B =
[[-0.02  0.08 -0.10  0.11  0.09  0.01  0.06  0.00 -0.10 -0.02 -0.04  0.05
  -0.11]
 [-0.11 -0.08 -0.04 -0.04 -0.04 -0.08 -0.04 -0.13 -0.04 -0.13 -0.02 -0.05
  -0.06]
 [-0.12 -0.09 -0.13  0.02  0.02 -0.18  0.04 -0.18 -0.10 -0.21 -0.09 -0.11
  -0.12]
 [ 0.11  0.08  0.07  0.06  0.07  0.04  0.05  0.08  0.10  0.07  0.08  0.08
   0.09]
 [-0.23 -0.14 -0.11 -0.01 -0.01 -0.25  0.03 -0.27 -0.13 -0.29 -0.12 -0.14
  -0.13]
 [ 0.02  0.04  0.02 -0.05 -0.07  0.16 -0.06  0.09 -0.01  0.12 -0.04  0.06
   0.02]
 [-0.15 -0.03 -0.17  0.05  0.06 -0.19  0.04 -0.16 -0.21 -0.20 -0.14 -0.06
  -0.20]]
The entry just left of the centre entry is 0.04
The entry just right of the smallest entry -> -0.12
What is the entry just right of the largest entry?
Answer: -0.06
What is the minimum?
Answer: -0.29
The largest entry is 0.16

W =
[-13.4  25.7  17.9 -67.7  25.8  -7.4  -2.5  63.9 -17.8 -32.6 -23.4  11.0
  32.6   2.9]
The entry just right of the smallest entry -> 25.8
Read off the smallest entry.
-67.7
Read off the entry just left of the smallest entry.
17.9

Questions about the row below.
1) Find the last entry.
2) Find the entry just left of 10.9.
3) Find the largest entry.
[ 59.0 -27.0  40.2  38.0  10.9]
1) 10.9
2) 38.0
3) 59.0

a =
[[  7.2 -31.0  17.2 -11.5 -29.1 -21.8 -21.4 -18.6 -23.1  18.1  34.4  34.9
   41.0  -0.5  28.0]
 [-20.2 -12.7 -21.3   8.9 -29.0  -1.2 -16.1  38.4  16.3  19.1 -25.9  41.9
  -35.0  14.9  24.3]
 [ 14.6  -1.8 -54.6  11.6  11.5   8.4 -15.9  18.9 -22.1   5.2  -7.1 -25.0
    3.2  24.3  30.6]
 [  6.3 -13.8  13.6 -23.4 -14.9  -8.4   3.2  12.3 -13.5  -2.1  21.9 -34.7
   37.3  35.2 -32.3]
 [ -7.2  -0.4  47.6  -9.5  -9.1  10.6   0.4 -17.3  21.3   6.6 -30.0 -12.2
  -25.9  15.1  21.5]
 [ 33.8  -7.1  30.2   3.2  10.2 -20.2  -8.0  25.0 -20.8  -0.3 -29.5  -6.1
  -25.5  -3.1   2.2]
 [ 13.3  11.1 -29.9  -0.4  15.7  26.3  29.7 -43.3 -12.7   0.4 -29.0  27.9
  -10.0   0.6  19.4]
 [  9.2  -3.7  13.1 -16.7 -17.0  14.2  19.2   3.9 -12.8  23.1 -27.4  12.2
  -20.2  15.7 -22.0]
 [ 11.2   5.1 -15.8 -16.0   7.0 -22.7  13.6 -20.4  -0.6 -24.0 -31.6 -22.6
  -28.1   5.8  44.1]]
The entry just right of 7.2 -> -31.0
Give the entry just left of 23.1.
-12.8
Give the entry just right of the centre entry.
21.3
Give the entry just left of 21.9.
-2.1
Give the entry just right of 29.7.
-43.3
The entry just right of 11.2: 5.1
The centre entry: -17.3
The entry just right of 8.9 is -29.0
The entry just right of -16.7: -17.0
The entry just right of the smallest entry is 11.6
The entry just left of the smallest entry: -1.8
The entry just left of -15.9 is 8.4
The entry just right of the largest entry is -9.5
The entry just left of -23.4: 13.6

Read these off the table that follows. Indices start at 1.
1) Give the entry just right of -7.4.
2) Give the entry directly below -0.5.
3) Give the entry just right of the smallest entry.
4) Give the bottom-right entry.
5) Give the entry at row 2, column 3.
6) Give the entry in the top-left corner.
7) Give the top entry of the column that holds the smallest entry.
8) Give the entry in row 2 and column 1.
[[-29.8  44.9  22.8  20.3  -4.7  -6.5  -2.6 -15.3   4.0  11.7]
 [-20.7  19.1   5.5 -14.7   3.6   4.6   0.7  -6.9  -1.2 -19.2]
 [-19.2  18.4   3.7 -17.3  54.1  12.7 -26.8  -3.0  33.2  -0.5]
 [  7.3   0.9 -58.2 -31.5  -5.4   9.5  -9.3  26.5 -40.2 -20.8]
 [  4.2  10.6  12.1   2.8 -12.3  18.4   8.9  -2.9  16.2   4.1]
 [ 10.3  -5.5 -22.7  -6.0  10.0  -5.7 -14.9   8.4 -35.4   8.3]
 [-34.8  37.8 -12.7  -7.4 -11.4  41.5 -10.1  -6.2  36.6 -20.2]
 [-32.2  31.0   4.9  27.9 -10.9  -7.2 -10.3 -15.9   3.5  -5.4]
 [-34.3  13.8   9.7 -12.8   8.4   3.8  -8.2 -13.4  48.8 -32.8]
 [-28.5  13.6   9.1  12.7 -10.7  -9.9   2.2 -16.5  16.2 -26.6]
 [-13.2  40.4  32.3   8.3  11.9  -5.1   3.1  -9.4  -9.3  42.0]]
1) -11.4
2) -20.8
3) -31.5
4) 42.0
5) 5.5
6) -29.8
7) 22.8
8) -20.7

x =
[[-232.8 -198.8  -80.0 -162.6 -127.8  -64.8  -39.2   94.4 -130.7  -68.1
    26.7]
 [-197.6 -153.2 -138.0 -266.2  -64.4  -83.3   20.8  171.3 -111.1   14.4
   -13.9]
 [-238.5 -184.9  -65.6 -202.7  -41.3  -16.5   37.2  155.9 -136.4 -113.4
   -19.0]
 [-207.3 -132.5  -31.2 -126.4  -73.4 -109.9   42.7  150.8 -211.8  -12.3
    58.6]
 [-226.4 -252.6  -89.1 -223.3 -121.8  -41.8   18.0   90.0 -157.0  -25.5
    -3.0]]
The entry just left of the largest entry -> 20.8
Which number is the entry just right of -12.3?
A: 58.6
Which number is the entry just right of the largest entry?
A: -111.1
The entry just left of the centre entry -> -41.3
The entry just left of -162.6 is -80.0
The entry just right of -64.8 -> -39.2
Which number is the entry just right of 37.2?
A: 155.9
Which number is the entry just left of -126.4?
A: -31.2
Which number is the centre entry?
A: -16.5
The entry just right of -126.4 is -73.4
Which number is the entry just left of -113.4?
A: -136.4
